Here is a tiny trained network, its code and every weight. The questions are about switching its units off for an input and a target symbol, where a switched-off unit gives its printed mean instead of its output.

import numpy as np


def w(rows, s, z=0):
    codes = np.array(rows[::2]) - 128.0
    scale = np.full(codes.shape[1], s)
    scale[-1] = z or s
    return codes * scale


def f(y):
    return np.maximum(y, 0)


def softmax(a):
    e = np.exp(a - a.max(-1, keepdims=True))
    return e / e.sum(-1, keepdims=True)


def log_softmax(a):
    a = a - a.max(-1, keepdims=True)
    return a - np.log(np.exp(a).sum(-1, keepdims=True))


def net(x, mask):
    ids = ['αβγδεηθλξπστφψ'.index(c) for c in x.split()]
    T = len(ids)
    res = E[ids] + P[:T]
    q, k, v = (res @ M[0].T for M in (Q, K, V))
    z = softmax(np.where(np.tri(T) > 0, q @ k.T / 4**0.5, -1e9)) @ v
    res = res + np.where(mask[0], z, O[0][:, -1]) @ O[0][:, :-1]
    y = f(res @ A[0][:, :-1].T + A[0][:, -1])
    res = res + np.where(mask[1:9], y, B[0][:, -1]) @ B[0][:, :-1]
    return log_softmax(res[-1] @ U[:, :-1].T + U[:, -1])


Q, K, V, O, A, B = {}, {}, {}, {}, {}, {}
E = w([
[152,174,186,218,86],'α',
[154,159,206,198,117],'β',
[111,186,56,121,39],'γ',
[236,165,122,149,168],'δ',
[90,78,211,78,121],'ε',
[113,187,15,89,146],'η',
[97,150,206,60,190],'θ',
[219,114,167,157,119],'λ',
[254,113,75,145,100],'ξ',
[96,212,101,86,192],'π',
[227,110,92,69,173],'σ',
[197,165,226,163,174],'τ',
[124,49,97,68,57],'φ',
[195,118,142,211,115],'ψ',
],0.0085)
P = w([
[159,57,116,220,179],'0',
[222,151,173,118,103],'1',
[137,85,107,180,181],'2',
[197,184,194,97,74],'3',
[112,94,104,157,166],'4',
[178,206,205,75,55],'5',
[89,100,102,137,158],'6',
[160,226,216,58,37],'7',
[69,106,93,124,153],'8',
[144,238,219,34,25],'9',
[46,106,88,112,149],'10',
[130,255,231,15,10],'11',
],0.0058)
Q[0] = w([
[217,252,232,51,11],'h1',
[200,243,184,66,39],'h1',
[34,6,42,192,246],'h1',
[221,255,225,44,8],'h1',
],0.0093)
K[0] = w([
[11,133,123,39,103],'h1',
[6,155,97,38,103],'h1',
[255,118,150,213,156],'h1',
[11,135,118,31,99],'h1',
],0.0085)
V[0] = w([
[135,247,131,190,117],'h1',
[105,201,153,87,254],'h1',
[176,169,46,169,100],'h1',
[160,83,245,152,149],'h1',
],0.0077)
O[0] = w([
[209,182,123,235,89,178],'h1',
[160,255,115,141,253,112],'h1',
[177,117,16,165,53,138],'h1',
[189,65,221,131,190,252],'h1',
],0.0082,0.0026)
A[0] = w([
[115,58,191,247,44,183],'n1',
[213,20,66,223,122,218],'n2',
[203,63,179,20,2,153],'n3',
[206,208,68,165,7,188],'n4',
[167,80,234,33,175,254],'n5',
[131,136,212,252,202,170],'n6',
[178,225,138,101,209,231],'n7',
[194,236,161,90,203,188],'n8',
],0.0071,0.0033)
B[0] = w([
[60,120,176,233,53,224],'n1',
[177,126,52,234,163,237],'n2',
[164,2,184,61,62,215],'n3',
[184,137,52,110,21,218],'n4',
[96,62,219,50,171,255],'n5',
[50,188,216,184,188,231],'n6',
[162,205,76,109,201,213],'n7',
[175,212,99,121,187,220],'n8',
],0.0075,0.0081)
U = w([
[95,121,99,204,96,110],'α',
[74,210,186,187,70,41],'β',
[170,103,70,100,16,59],'γ',
[166,117,34,104,158,194],'δ',
[71,107,197,33,171,157],'ε',
[123,177,18,107,72,252],'η',
[112,193,153,108,214,44],'θ',
[225,51,165,92,95,41],'λ',
[192,52,54,79,172,96],'ξ',
[183,196,48,158,186,104],'π',
[103,128,49,84,187,241],'σ',
[26,154,165,191,159,98],'τ',
[2,54,179,57,50,161],'φ',
[139,53,136,177,160,214],'ψ',
],0.0067,0.0039)

Each question gives the input, a string of symbols that net reads in full, and the target symbol t.
The units are the heads (4 rows each of Q, K, V and O) and the neurons (one row each of A and B). Each row of codes is followed by its name. A weight is (code - 128) times the scale printed after its matrix; where a second scale follows, it is the last column's (O, A, B and U).
mask holds one flag per unit, heads first, then neurons. A switched-off unit (its flag False) gives its mean, the last column of its rows in O or B, instead of its output. The means were averaged over made-up inputs and are rounded, as every weight is.
A unit's drop is (log p(t) with every unit on - log p(t) with that unit switched off) / (log p(t) with every unit on - log p(t) with every unit switched off).
The circuit of an input: a set's keep is (log p(t) with only the set's units on - log p(t) with every unit switched off) / (log p(t) with every unit on - log p(t) with every unit switched off). Starting from all 9 units, units are removed one at a time, each time the one whose removal leaves the highest keep (on an exact tie, the one counted first), for as long as the keep stays at least 0.8.
circuit, biggest first: the units of the circuit, biggest drop first
most important unit: the unit with the biggest drop
k most important neurons: the k neurons with the biggest drops, biggest first
drop of u: that unit's drop, to one decimal
input λ λ β ε ψ ε λ τ γ λ β σ, target γ: circuit, biggest first : [h1, n4, n3]
input σ λ β, target τ: circuit, biggest first : [n6, n4, n3]
input γ γ λ δ, target γ: circuit, biggest first : [h1, n4]
input τ σ ε λ β γ σ β, target γ: 2 most important neurons : [n4, n6]
input λ δ α π β λ λ β σ τ, target π: most important unit : h1
input θ λ δ β λ α π ψ γ ψ, target γ: 2 most important neurons : [n4, n6]
input η λ α λ ψ γ ε β, target ε: circuit, biggest first : [h1, n2, n5]
input δ ψ ε α, target ε: 2 most important neurons : [n5, n2]
input λ ψ β η δ α λ β, target η: circuit, biggest first : [h1, n4]
input λ ε λ β η λ, target η: 2 most important neurons : [n4, n5]
input β τ λ λ σ α δ, target π: 2 most important neurons : [n3, n2]
input λ ψ λ β ε ψ λ ψ, target ε: circuit, biggest first : [h1, n5]
input β η π γ, target γ: circuit, biggest first : [n4, h1]
input ψ β λ θ δ λ ε β φ δ β τ, target φ: circuit, biggest first : [h1, n3]
input β τ ψ θ σ α λ ψ ε, target φ: circuit, biggest first : [n8, n2]
input φ β ε θ λ λ ψ τ, target θ: 2 most important neurons : [n8, n7]
input ε ε δ λ λ θ λ φ ψ ε, target ε: 3 most important neurons : [n5, n1, n4]
input ψ α ξ θ ε λ λ ξ γ θ φ λ, target φ: most important neuron : [n2]
input π δ λ η, target η: drop of n3 : 0.0
input λ ψ γ λ, target γ: drop of h1 : 0.9
input ψ λ λ α β λ δ λ λ λ η δ, target η: most important neuron : [n4]
